Here is a tiny trained network, its code and every weight. The questions are about switching its units off for an input and a target symbol, where a switched-off unit gives its printed mean instead of its output.

import numpy as np


def w(rows, s, z=0):
    codes = np.array(rows[::2]) - 128.0
    scale = np.full(codes.shape[1], s)
    scale[-1] = z or s
    return codes * scale


def f(y):
    return y / 2 * (1 + np.tanh(0.7978845608 * (y + 0.044715 * y**3)))


def softmax(a):
    e = np.exp(a - a.max(-1, keepdims=True))
    return e / e.sum(-1, keepdims=True)


def log_softmax(a):
    a = a - a.max(-1, keepdims=True)
    return a - np.log(np.exp(a).sum(-1, keepdims=True))


def net(x, mask):
    ids = ['ΠΣΦαεζθλτψ'.index(c) for c in x.split()]
    T = len(ids)
    res = E[ids] + P[:T]
    r = res
    for j in range(3):
        rows = slice(3 * j, 3 * j + 3)
        q, k, v = (r @ M[0][rows].T for M in (Q, K, V))
        z = softmax(np.where(np.tri(T) > 0, q @ k.T / 3**0.5, -1e9)) @ v
        o = O[0][rows]
        res = res + np.where(mask[j], z, o[:, -1]) @ o[:, :-1]
    y = f(res @ A[0][:, :-1].T + A[0][:, -1])
    res = res + np.where(mask[3:7], y, B[0][:, -1]) @ B[0][:, :-1]
    return log_softmax(res[-1] @ U[:, :-1].T + U[:, -1])


Q, K, V, O, A, B = {}, {}, {}, {}, {}, {}
E = w([
[92,150,124,97,156],'Π',
[185,112,127,52,148],'Σ',
[68,139,189,173,124],'Φ',
[3,152,56,163,156],'α',
[178,112,178,121,99],'ε',
[125,155,85,143,110],'ζ',
[115,54,110,163,118],'θ',
[98,103,47,103,152],'λ',
[129,71,134,89,153],'τ',
[192,184,79,96,114],'ψ',
],0.014)
P = w([
[223,192,124,243,251],'0',
[145,135,143,136,90],'1',
[128,129,140,118,73],'2',
[107,184,188,112,254],'3',
[121,119,149,98,42],'4',
[107,113,137,98,47],'5',
[107,196,199,126,251],'6',
[116,102,150,82,20],'7',
[94,108,140,87,27],'8',
],0.0094)
Q[0] = w([
[127,100,146,159,106],'head 1',
[155,104,114,161,191],'head 1',
[105,93,110,89,63],'head 1',
[158,5,112,95,169],'head 2',
[177,174,193,54,130],'head 2',
[102,123,140,91,125],'head 2',
[178,159,127,135,181],'head 3',
[129,80,167,115,162],'head 3',
[131,119,140,183,246],'head 3',
],0.03)
K[0] = w([
[115,107,138,145,111],'head 1',
[151,118,121,159,188],'head 1',
[102,112,121,74,82],'head 1',
[153,3,112,115,141],'head 2',
[157,153,189,62,124],'head 2',
[148,107,132,72,119],'head 2',
[171,149,116,136,173],'head 3',
[114,89,152,123,147],'head 3',
[161,129,129,195,222],'head 3',
],0.034)
V[0] = w([
[69,238,246,104,129],'head 1',
[185,172,123,207,39],'head 1',
[133,73,254,148,136],'head 1',
[128,165,146,80,119],'head 2',
[122,194,114,137,107],'head 2',
[75,137,152,101,118],'head 2',
[68,29,137,105,218],'head 3',
[164,27,147,251,101],'head 3',
[31,149,96,220,105],'head 3',
],0.016)
O[0] = w([
[168,68,209,214,186,22],'head 1',
[187,151,113,198,61,131],'head 1',
[132,115,239,95,118,1],'head 1',
[91,114,111,176,129,228],'head 2',
[138,85,147,102,138,120],'head 2',
[185,128,96,136,114,143],'head 2',
[46,66,139,66,146,40],'head 3',
[122,80,165,119,11,33],'head 3',
[209,17,92,130,121,4],'head 3',
],0.013,0.0026)
A[0] = w([
[137,254,121,119,163,2],'neuron 1',
[118,208,208,178,105,64],'neuron 2',
[32,173,185,88,135,60],'neuron 3',
[187,124,200,50,181,90],'neuron 4',
],0.0077,0.0072)
B[0] = w([
[53,1,134,179,97,247],'neuron 1',
[38,149,118,94,136,211],'neuron 2',
[249,84,146,69,135,246],'neuron 3',
[123,158,115,149,117,142],'neuron 4',
],0.012,0.011)
U = w([
[185,215,163,166,234,254],'Π',
[93,86,166,101,135,88],'Σ',
[212,120,201,174,90,109],'Φ',
[218,79,93,128,121,36],'α',
[150,251,189,141,86,176],'ε',
[254,218,119,162,76,196],'ζ',
[181,129,131,109,6,52],'θ',
[141,217,55,81,121,102],'λ',
[237,184,167,57,117,156],'τ',
[137,149,115,190,86,93],'ψ',
],0.0041,0.0062)

Each question gives the input, a string of symbols that net reads in full, and the target symbol t.
The units are the heads (3 rows each of Q, K, V and O) and the neurons (one row each of A and B). Each row of codes is followed by its name. A weight is (code - 128) times the scale printed after its matrix; where a second scale follows, it is the last column's (O, A, B and U).
mask holds one flag per unit, heads first, then neurons. A switched-off unit (its flag False) gives its mean, the last column of its rows in O or B, instead of its output. The means were averaged over made-up inputs and are rounded, as every weight is.
A unit's drop is (log p(t) with every unit on - log p(t) with that unit switched off) / (log p(t) with every unit on - log p(t) with every unit switched off).
The circuit of an input: a set's keep is (log p(t) with only the set's units on - log p(t) with every unit switched off) / (log p(t) with every unit on - log p(t) with every unit switched off). Starting from all 7 units, units are removed one at a time, each time the one whose removal leaves the highest keep (on an exact tie, the one counted first), for as long as the keep stays at least 0.8.
units of the circuit, in order: the units of the circuit, biggest drop first
unit that matters most: the unit with the biggest drop
k most important neurons: the k neurons with the biggest drops, biggest first
heads that matter: for each layer, one digit per head in row order, 1 if its drop is at least 0.15 and else 0, layers parted by /
drop when u is switched off: that unit's drop, to one decimal
input ζ θ τ Σ Σ Σ Π α α, target α: units of the circuit, in order => [head 3]
input ε ψ θ α, target ε: units of the circuit, in order => [head 3; head 1; neuron 2]
input Σ Σ Σ Φ ε Π α, target Σ: units of the circuit, in order => [neuron 1; head 3]
input ε τ λ λ ζ ε ζ, target ε: units of the circuit, in order => [head 3; head 1; neuron 2]
input λ Σ ζ τ ψ ε Σ, target λ: heads that matter => 101
input Σ λ Σ τ λ Π θ, target Σ: units of the circuit, in order => [head 3; neuron 1; neuron 2]
input ε Φ ψ, target ψ: heads that matter => 101
input ψ θ ζ ε, target ψ: heads that matter => 101
input Π θ Σ θ, target Π: heads that matter => 100
input Σ Π ψ τ τ Π ψ, target Σ: heads that matter => 001
input Π Π ζ, target ζ: units of the circuit, in order => [head 3; neuron 1]
input τ Φ τ Φ τ τ, target τ: units of the circuit, in order => [neuron 3; head 1; head 3; neuron 1]
input Σ Σ θ ψ, target Σ: units of the circuit, in order => [neuron 1; head 3]
input λ Σ ζ τ Π ψ ζ, target λ: heads that matter => 101
input Π ε Π τ ζ, target ζ: units of the circuit, in order => [head 3; head 1]
input ζ θ Σ Π Π Φ Σ, target ζ: units of the circuit, in order => [head 3; head 1]
input Σ Φ α Σ ψ α λ λ, target λ: heads that matter => 100
input τ Π ψ θ ψ Φ Π, target τ: units of the circuit, in order => [neuron 3; head 3; head 1]
input θ ψ θ θ τ Π ζ, target θ: units of the circuit, in order => [head 3]
input τ θ θ ε, target τ: unit that matters most => neuron 3
input Σ Σ Σ Σ Σ θ θ ζ τ, target τ: 2 most important neurons => [neuron 1; neuron 3]
input Σ ζ α Σ Π Σ Π ε Π, target ε: 3 most important neurons => [neuron 1; neuron 2; neuron 3]
input Σ Π ζ Π, target Σ: drop when neuron 2 is switched off => 0.2
